304; 134; 17; -696; -34; -90; -342; -440; 350; 46; -410
99; 97; 385; 299; 307; 185; 338; -382; -169; -333; 4
-453; 553; 67; 55; 334; -81; 11; -119; 199; 440; 173
-309; 62; 10; -16; -190; 368; -740; -284; -106; -421; 528
-98; -347; -357; -24; -136; 343; 365; -397; 400; 167; 219
-308; 65; 12; -142; -189; 362; -746; -287; -100; -424; 530
-2; 0; 0; -712; -2; -1; -3; -2; -2; -4; 2
->
99; 97; 385; 299; 307; 185; 338; -382; -169; -333; 4
-453; 553; 67; 55; 334; -81; 11; -119; 199; 440; 173
304; 134; 17; -696; -34; -90; -342; -440; 350; 46; -410
-308; 65; 12; -142; -189; 362; -746; -287; -100; -424; 530
-309; 62; 10; -16; -190; 368; -740; -284; -106; -421; 528
-2; 0; 0; -712; -2; -1; -3; -2; -2; -4; 2
-98; -347; -357; -24; -136; 343; 365; -397; 400; 167; 219

-422; -374; 119; -113; 16
-690; -330; 184; -696; 402
-266; -432; 332; 289; 368
-278; 673; -644; 781; 759
-294; -290; -37; -174; -228
-835; -261; -200; 443; 249
814; -454; 522; -489; 694
167; 511; 43; -189; -307
-129; -192; -791; -842; 546
472; -202; 753; 786; -838
-118; 514; -598; 93; 747
->
472; -202; 753; 786; -838
814; -454; 522; -489; 694
-266; -432; 332; 289; 368
-690; -330; 184; -696; 402
-422; -374; 119; -113; 16
167; 511; 43; -189; -307
-294; -290; -37; -174; -228
-835; -261; -200; 443; 249
-118; 514; -598; 93; 747
-278; 673; -644; 781; 759
-129; -192; -791; -842; 546

241; 46; -101; 112; -228; 194; 119; 448; -67; 10; 8; 93; 33
-186; -369; -151; -289; 253; 201; 22; -97; 10; 268; -84; -567; -29
204; -23; -150; 286; -328; -96; 19; -473; 103; 213; -136; 618; -207
375; 650; -36; -47; 39; -53; 67; -120; 17; 241; -158; 687; -230
-265; -83; -183; 85; 281; -55; -139; 39; 19; -26; 211; 48; 74
403; 588; -65; -27; 15; -47; 55; -166; -10; -57; 7; 116; -1
170; -39; -87; 311; -324; -109; 6; -497; 115; -65; 411; 228; 160
->
375; 650; -36; -47; 39; -53; 67; -120; 17; 241; -158; 687; -230
403; 588; -65; -27; 15; -47; 55; -166; -10; -57; 7; 116; -1
170; -39; -87; 311; -324; -109; 6; -497; 115; -65; 411; 228; 160
241; 46; -101; 112; -228; 194; 119; 448; -67; 10; 8; 93; 33
204; -23; -150; 286; -328; -96; 19; -473; 103; 213; -136; 618; -207
-186; -369; -151; -289; 253; 201; 22; -97; 10; 268; -84; -567; -29
-265; -83; -183; 85; 281; -55; -139; 39; 19; -26; 211; 48; 74

-113; -225; -203; -90; 661; 46; -353
-52; 130; 165; 291; -293; 66; -31
90; -175; 39; 186; -473; 7; -122
45; 294; 292; 274; -722; 11; 274
-77; 396; 293; 320; -400; 64; 206
-107; -186; -95; 118; 331; 78; -380
-134; 118; -16; -22; 441; 45; -45
-84; -80; 8; 211; 60; 77; -275
->
-77; 396; 293; 320; -400; 64; 206
45; 294; 292; 274; -722; 11; 274
-52; 130; 165; 291; -293; 66; -31
90; -175; 39; 186; -473; 7; -122
-84; -80; 8; 211; 60; 77; -275
-134; 118; -16; -22; 441; 45; -45
-107; -186; -95; 118; 331; 78; -380
-113; -225; -203; -90; 661; 46; -353

409; 174; 274; 378; 610; 571; -295; -560; -290; -661
498; 240; 341; 456; 755; 677; -399; -644; -401; -736
519; 291; 390; 491; 626; 541; -395; -527; -417; -613
->
519; 291; 390; 491; 626; 541; -395; -527; -417; -613
498; 240; 341; 456; 755; 677; -399; -644; -401; -736
409; 174; 274; 378; 610; 571; -295; -560; -290; -661

-149; 455; 540; 503; 518; -383; -356; -138; 765; -164; 688; 723; 431; -143; 461
124; 209; 134; 163; 206; 371; 346; 114; 14; 130; -7; -3; 186; 125; 194
474; -205; -158; -179; -203; 144; 167; 448; 169; 483; 227; 236; -197; 485; -196
209; 94; 95; 93; 105; 149; 153; 197; 207; 213; 206; 217; 83; 215; 92
297; -24; 53; 19; 0; -70; -40; 283; 399; 298; 420; 438; -23; 308; -13
->
-149; 455; 540; 503; 518; -383; -356; -138; 765; -164; 688; 723; 431; -143; 461
124; 209; 134; 163; 206; 371; 346; 114; 14; 130; -7; -3; 186; 125; 194
209; 94; 95; 93; 105; 149; 153; 197; 207; 213; 206; 217; 83; 215; 92
297; -24; 53; 19; 0; -70; -40; 283; 399; 298; 420; 438; -23; 308; -13
474; -205; -158; -179; -203; 144; 167; 448; 169; 483; 227; 236; -197; 485; -196
